Below are the code and all the weights of a small trained network. Each question names an input and a class and asks about switching units off, where a switched-off unit gives its printed mean instead of its output.

import numpy as np


def w(rows, s, z=0):
    codes = np.array(rows[::2]) - 128.0
    scale = np.full(codes.shape[1], s)
    scale[-1] = z or s
    return codes * scale


def f(y):
    return y / 2 * (1 + np.tanh(0.7978845608 * (y + 0.044715 * y**3)))


def log_softmax(a):
    a = a - a.max(-1, keepdims=True)
    return a - np.log(np.exp(a).sum(-1, keepdims=True))


def net(x, mask):
    res = np.array(x, float).reshape(1, 3) / 4 @ E
    y = f(res @ A[0][:, :-1].T + A[0][:, -1])
    res = res + np.where(mask, y, B[0][:, -1]) @ B[0][:, :-1]
    return log_softmax(res[-1] @ U[:, :-1].T + U[:, -1])


A, B = {}, {}
E = w([
[249,177,122,143,212,170,139,163],'x0',
[148,137,204,78,90,179,212,136],'x1',
[161,187,66,148,162,60,254,52],'x2',
],0.0094)
A[0] = w([
[88,66,68,124,58,92,131,101,69],'n0',
[81,91,121,118,97,66,122,119,109],'n1',
[138,143,153,87,146,100,215,77,89],'n2',
[129,121,155,89,88,191,58,135,97],'n3',
[110,168,57,153,103,52,188,139,1],'n4',
[106,75,163,114,84,41,122,96,55],'n5',
[163,119,78,183,210,185,151,189,67],'n6',
[134,144,63,167,141,85,38,80,127],'n7',
[81,132,2,213,153,89,85,149,106],'n8',
[116,170,110,100,178,91,173,71,56],'n9',
[164,123,64,164,144,69,40,113,133],'n10',
[105,151,72,125,170,87,169,111,45],'n11',
[122,111,174,153,119,145,31,160,90],'n12',
[72,121,176,96,100,56,146,132,135],'n13',
[186,167,123,93,217,136,87,137,89],'n14',
[189,135,115,140,176,207,153,145,114],'n15',
],0.0078,0.0027)
B[0] = w([
[67,149,3,178,82,139,32,2,197],'n0',
[92,149,72,174,91,153,68,71,187],'n1',
[205,61,107,114,104,59,146,196,225],'n2',
[236,60,6,95,186,40,108,149,237],'n3',
[179,25,89,135,195,102,104,170,194],'n4',
[138,173,27,158,123,171,106,125,182],'n5',
[11,184,48,200,131,199,56,71,213],'n6',
[171,179,180,52,59,131,207,158,217],'n7',
[204,183,151,46,61,71,184,222,237],'n8',
[208,45,64,146,163,44,124,186,201],'n9',
[193,189,119,72,39,153,194,136,222],'n10',
[133,90,56,151,180,52,55,124,181],'n11',
[131,65,125,63,222,39,134,120,253],'n12',
[93,174,87,162,49,170,78,95,194],'n13',
[74,106,41,137,121,166,97,18,216],'n14',
[100,146,78,146,37,190,93,31,227],'n15',
],0.0055,0.0057)
U = w([
[74,189,57,180,146,209,94,39,77],'0',
[168,28,124,108,255,56,105,223,40],'1',
[179,173,157,39,63,157,188,201,251],'2',
[86,197,210,151,186,107,139,171,129],'3',
],0.0065,0.0028)

Each question gives the input, the list of numbers given to net, and the class t.
The units are the neurons (one row each of A and B). Each row of codes is followed by its name. A weight is (code - 128) times the scale printed after its matrix; where a second scale follows, it is the last column's (A, B and U).
mask holds one flag per neuron, in row order. A switched-off neuron (its flag False) gives its mean, the last column of its row in B, instead of its output. The means were averaged over made-up inputs and are rounded, as every weight is.
A unit's drop is (log p(t) with every unit on - log p(t) with that unit switched off) / (log p(t) with every unit on - log p(t) with every unit switched off).
The circuit of an input: a set's keep is (log p(t) with only the set's units on - log p(t) with every unit switched off) / (log p(t) with every unit on - log p(t) with every unit switched off). Starting from the 12 units with the biggest drops (on a tie, the unit counted first), units are removed one at a time, each time the one whose removal leaves the highest keep (on an exact tie, the one counted first), for as long as the keep stays at least 0.8.
circuit, biggest first: the units of the circuit, biggest drop first
k most important neurons: the k neurons with the biggest drops, biggest first
drop when u is switched off: that unit's drop, to one decimal
input [-6,-7,1], class 2: circuit, biggest first => (n8)
input [6,5,3], class 0: circuit, biggest first => (n15; n6)
input [3,3,-5], class 1: circuit, biggest first => (n3; n10)
input [-4,-8,-5], class 2: circuit, biggest first => (n8; n7)
input [7,-5,2], class 0: 2 most important neurons => (n6; n14)
input [5,6,8], class 1: 2 most important neurons => (n2; n9)
input [-1,5,-7], class 1: circuit, biggest first => (n3; n12)
input [8,4,8], class 0: 2 most important neurons => (n15; n6)
input [4,-8,1], class 2: circuit, biggest first => (n8; n10)
input [7,-8,-6], class 2: circuit, biggest first => (n10; n7)
input [5,6,6], class 1: 3 most important neurons => (n2; n9; n10)
input [1,-5,4], class 2: circuit, biggest first => (n8; n7)
input [4,-8,-5], class 2: circuit, biggest first => (n10; n7)
input [6,5,-8], class 1: circuit, biggest first => (n3)
input [8,3,-6], class 0: circuit, biggest first => (n15; n6)
input [-5,1,6], class 1: circuit, biggest first => (n4; n9)
input [-1,-1,1], class 3: 2 most important neurons => (n3; n15)
input [0,-8,8], class 1: 2 most important neurons => (n4; n11)
input [0,4,-4], class 1: 2 most important neurons => (n3; n10)
input [8,-4,-5], class 0: circuit, biggest first => (n6)
input [-6,6,8], class 1: drop when n4 is switched off => 0.2
input [-1,-8,3], class 2: drop when n8 is switched off => 0.1
input [3,-2,1], class 3: drop when n14 is switched off => -0.1
input [8,2,-4], class 0: drop when n13 is switched off => 0.0
